Below is a small trained network, with its code and all its weights. Each question gives an input and a target symbol and asks what happens when units are switched off, that is, made to give their printed mean instead of their output.

import numpy as np


def w(rows, s, z=0):
    codes = np.array(rows[::2]) - 128.0
    scale = np.full(codes.shape[1], s)
    scale[-1] = z or s
    return codes * scale


def f(y):
    return y / 2 * (1 + np.tanh(0.7978845608 * (y + 0.044715 * y**3)))


def softmax(a):
    e = np.exp(a - a.max(-1, keepdims=True))
    return e / e.sum(-1, keepdims=True)


def log_softmax(a):
    a = a - a.max(-1, keepdims=True)
    return a - np.log(np.exp(a).sum(-1, keepdims=True))


def net(x, mask):
    ids = ['ΓΣΩαβδεμτφ'.index(c) for c in x.split()]
    T = len(ids)
    res = E[ids] + P[:T]
    u = 0
    for l in range(2):
        r = res
        for j in range(2):
            rows = slice(3 * j, 3 * j + 3)
            q, k, v = (r @ M[l][rows].T for M in (Q, K, V))
            z = softmax(np.where(np.tri(T) > 0, q @ k.T / 3**0.5, -1e9)) @ v
            o = O[l][rows]
            res = res + np.where(mask[u + j], z, o[:, -1]) @ o[:, :-1]
        u += 2
        y = f(res @ A[l][:, :-1].T + A[l][:, -1])
        res = res + np.where(mask[u : u + 4], y, B[l][:, -1]) @ B[l][:, :-1]
        u += 4
    return log_softmax(res[-1] @ U[:, :-1].T + U[:, -1])


Q, K, V, O, A, B = {}, {}, {}, {}, {}, {}
E = w([
[178,77,161,251,66,245,121],'Γ',
[101,200,188,221,156,83,186],'Σ',
[133,194,137,209,175,91,140],'Ω',
[102,188,151,207,139,75,104],'α',
[147,217,118,182,151,108,124],'β',
[208,170,78,88,164,156,127],'δ',
[79,123,99,154,99,81,30],'ε',
[121,169,64,121,91,97,41],'μ',
[116,132,101,136,120,81,204],'τ',
[173,51,79,192,230,123,214],'φ',
],0.015)
P = w([
[1,160,126,149,251,248,162],'0',
[71,149,132,128,222,160,127],'1',
[99,140,139,116,188,120,118],'2',
[120,134,133,128,169,92,119],'3',
[134,141,124,147,148,79,125],'4',
[147,141,113,158,133,72,123],'5',
[160,135,102,160,109,77,123],'6',
[165,127,98,167,93,73,136],'7',
[181,130,91,172,74,69,131],'8',
[157,110,62,179,77,102,138],'9',
[160,118,38,194,67,130,136],'10',
[147,113,15,207,61,166,145],'11',
],0.009)
Q[0] = w([
[142,41,183,9,91,174,111],'L0H1',
[105,137,255,82,121,235,179],'L0H1',
[136,219,101,120,203,150,73],'L0H1',
[201,116,101,207,96,127,136],'L0H2',
[74,103,165,47,95,140,127],'L0H2',
[150,142,77,158,150,106,120],'L0H2',
],0.0068)
K[0] = w([
[81,177,179,106,240,141,134],'L0H1',
[94,167,128,97,173,199,72],'L0H1',
[139,165,2,105,114,122,112],'L0H1',
[147,109,185,158,103,101,87],'L0H2',
[57,170,109,90,205,121,86],'L0H2',
[228,127,107,122,158,149,89],'L0H2',
],0.0087)
V[0] = w([
[143,132,37,61,127,183,45],'L0H1',
[79,128,129,115,124,1,156],'L0H1',
[166,137,130,116,168,128,171],'L0H1',
[234,145,143,161,90,36,126],'L0H2',
[52,149,80,136,163,149,148],'L0H2',
[86,128,64,130,232,60,122],'L0H2',
],0.009)
O[0] = w([
[111,134,134,137,36,30,120,80],'L0H1',
[33,166,149,115,184,203,174,154],'L0H1',
[224,197,161,107,118,128,143,168],'L0H1',
[101,118,38,239,92,166,145,134],'L0H2',
[190,169,184,147,191,75,89,190],'L0H2',
[123,167,95,90,254,68,157,255],'L0H2',
],0.0085,0.0081)
A[0] = w([
[64,172,160,195,114,104,126,116],'L0N1',
[97,146,115,167,81,80,40,180],'L0N2',
[183,93,72,59,122,179,127,111],'L0N3',
[1,134,103,158,127,64,208,253],'L0N4',
],0.007,0.0038)
B[0] = w([
[74,128,60,178,119,83,2,162],'L0N1',
[182,74,127,68,216,132,162,171],'L0N2',
[106,116,97,179,103,35,127,134],'L0N3',
[162,116,89,54,168,173,104,254],'L0N4',
],0.0082,0.0074)
Q[1] = w([
[13,91,194,102,89,144,161],'L1H1',
[154,91,150,72,127,71,119],'L1H1',
[101,163,82,126,177,128,97],'L1H1',
[175,143,11,178,169,144,89],'L1H2',
[231,160,97,72,206,90,118],'L1H2',
[180,137,71,163,129,141,110],'L1H2',
],0.011)
K[1] = w([
[131,188,209,207,119,87,121],'L1H1',
[111,104,163,83,211,63,175],'L1H1',
[98,121,53,114,55,137,234],'L1H1',
[160,93,67,152,64,222,127],'L1H2',
[136,2,97,177,129,185,141],'L1H2',
[90,90,100,156,91,163,113],'L1H2',
],0.009)
V[1] = w([
[241,187,108,50,60,176,254],'L1H1',
[57,101,160,94,143,211,242],'L1H1',
[171,218,126,113,215,134,98],'L1H1',
[201,28,184,177,160,190,178],'L1H2',
[165,15,78,79,211,102,174],'L1H2',
[64,175,200,123,96,172,41],'L1H2',
],0.0068)
O[1] = w([
[206,247,147,111,25,36,255,137],'L1H1',
[109,249,151,39,70,217,129,122],'L1H1',
[112,139,90,202,67,141,97,254],'L1H1',
[114,51,237,167,100,170,78,194],'L1H2',
[30,97,158,99,64,140,161,245],'L1H2',
[168,150,73,63,157,211,124,34],'L1H2',
],0.0085,0.019)
A[1] = w([
[109,117,216,121,101,216,79,3],'L1N1',
[64,237,71,126,65,137,107,93],'L1N2',
[160,254,82,52,124,73,172,35],'L1N3',
[178,160,107,175,209,175,178,91],'L1N4',
],0.0076,0.0025)
B[1] = w([
[164,164,90,5,94,86,166,206],'L1N1',
[119,102,143,74,151,126,175,255],'L1N2',
[155,196,168,127,213,171,243,170],'L1N3',
[176,194,151,122,78,146,58,160],'L1N4',
],0.011,0.0069)
U = w([
[174,71,229,96,181,111,120,66],'Γ',
[104,140,192,105,95,240,90,132],'Σ',
[109,158,182,196,133,191,90,18],'Ω',
[81,126,162,165,143,255,85,106],'α',
[171,172,135,195,88,137,85,239],'β',
[180,152,116,175,120,59,156,3],'δ',
[90,64,126,144,166,223,122,189],'ε',
[125,67,24,116,135,50,160,115],'μ',
[132,103,156,97,186,182,188,204],'τ',
[41,49,243,156,86,128,159,139],'φ',
],0.0057,0.0044)

Each question gives the input, a string of symbols that net reads in full, and the target symbol t.
The units are the heads (3 rows each of Q, K, V and O) and the neurons (one row each of A and B). Each row of codes is followed by its name. A weight is (code - 128) times the scale printed after its matrix; where a second scale follows, it is the last column's (O, A, B and U).
mask holds one flag per unit, layer by layer, with each layer's heads first. A switched-off unit (its flag False) gives its mean, the last column of its rows in O or B, instead of its output. The means were averaged over made-up inputs and are rounded, as every weight is.
A unit's drop is (log p(t) with every unit on - log p(t) with that unit switched off) / (log p(t) with every unit on - log p(t) with every unit switched off).
The circuit of an input: a set's keep is (log p(t) with only the set's units on - log p(t) with every unit switched off) / (log p(t) with every unit on - log p(t) with every unit switched off). Starting from all 12 units, units are removed one at a time, each time the one whose removal leaves the highest keep (on an exact tie, the one counted first), for as long as the keep stays at least 0.8.
units of the circuit, in order: the units of the circuit, biggest drop first
k most important neurons: the k neurons with the biggest drops, biggest first
top k neurons in layer l: the k neurons of layer l with the biggest drops, biggest first
heads that matter: for each layer, one digit per head in row order, 1 if its drop is at least 0.15 and else 0, layers parted by /
input φ τ φ μ φ δ φ φ μ τ α, target τ: 2 most important neurons => (L0N1; L1N3)
input μ Σ μ μ α μ δ, target μ: units of the circuit, in order => (L1H2; L0H1)
input Γ τ φ φ, target Γ: units of the circuit, in order => (L1H2; L0H1; L0H2)
input μ μ Σ, target μ: units of the circuit, in order => (L0H1; L1H2)
input φ α φ τ φ φ Γ φ, target β: 3 most important neurons => (L1N4; L1N2; L0N4)
input φ φ φ φ φ μ β β, target μ: units of the circuit, in order => (L0H2; L1H2; L0H1; L0N4)
input ε φ φ φ μ τ μ μ μ τ Σ ε, target τ: heads that matter => 10 / 11
input μ φ Ω φ Ω Σ β Σ β, target β: units of the circuit, in order => (L0H2; L1H2; L1N4)
input β φ Ω β φ φ μ Γ, target β: units of the circuit, in order => (L1H2; L1N2)
input β φ β β Σ Ω, target β: units of the circuit, in order => (L0H2; L1H2; L1N4)
input α Σ β, target β: units of the circuit, in order => (L1H2; L1N4)
input Ω Σ τ α φ φ τ μ μ, target τ: units of the circuit, in order => (L0H2; L1H2; L1N3; L1N2)
input ε φ Σ τ μ Γ φ φ ε, target Γ: units of the circuit, in order => (L1H1; L1H2; L0H2; L0N2)
input τ μ φ δ φ φ μ Γ ε, target β: heads that matter => 00 / 01
input φ μ Ω τ μ Σ Ω, target μ: units of the circuit, in order => (L0H2; L1H2; L0H1)
input Γ α φ, target Γ: units of the circuit, in order => (L1H2; L0H2; L0H1)
input μ φ μ μ δ α, target μ: most important neuron => (L0N2)
input φ φ τ μ Σ φ φ φ Σ Σ ε Σ, target ε: heads that matter => 11 / 10
input τ φ φ τ μ τ μ ε, target τ: heads that matter => 11 / 11
input φ φ μ μ φ φ φ Σ μ α α ε, target ε: units of the circuit, in order => (L1H1; L0H1; L0H2)
input δ μ α φ ε μ α φ φ μ, target φ: heads that matter => 00 / 01
input φ Ω φ Σ δ Γ φ φ Ω Ω, target β: heads that matter => 00 / 01
input μ Ω μ μ φ Ω Ω Σ μ, target μ: units of the circuit, in order => (L0H2; L1H2)
input τ μ φ φ Γ μ Ω φ φ α α Σ, target β: units of the circuit, in order => (L1H2; L0H2)
input φ μ Σ Σ, target μ: 2 most important neurons => (L0N1; L0N4)
input Ω φ β φ β τ μ μ μ μ α, target μ: heads that matter => 11 / 01
input φ τ α Ω, target τ: top 2 neurons in layer 0 => (L0N1; L0N3)
input Σ φ α φ φ τ Γ Σ, target β: heads that matter => 10 / 01
input δ ε Σ φ μ φ φ φ φ δ β Ω, target δ: 2 most important neurons => (L0N1; L0N2)
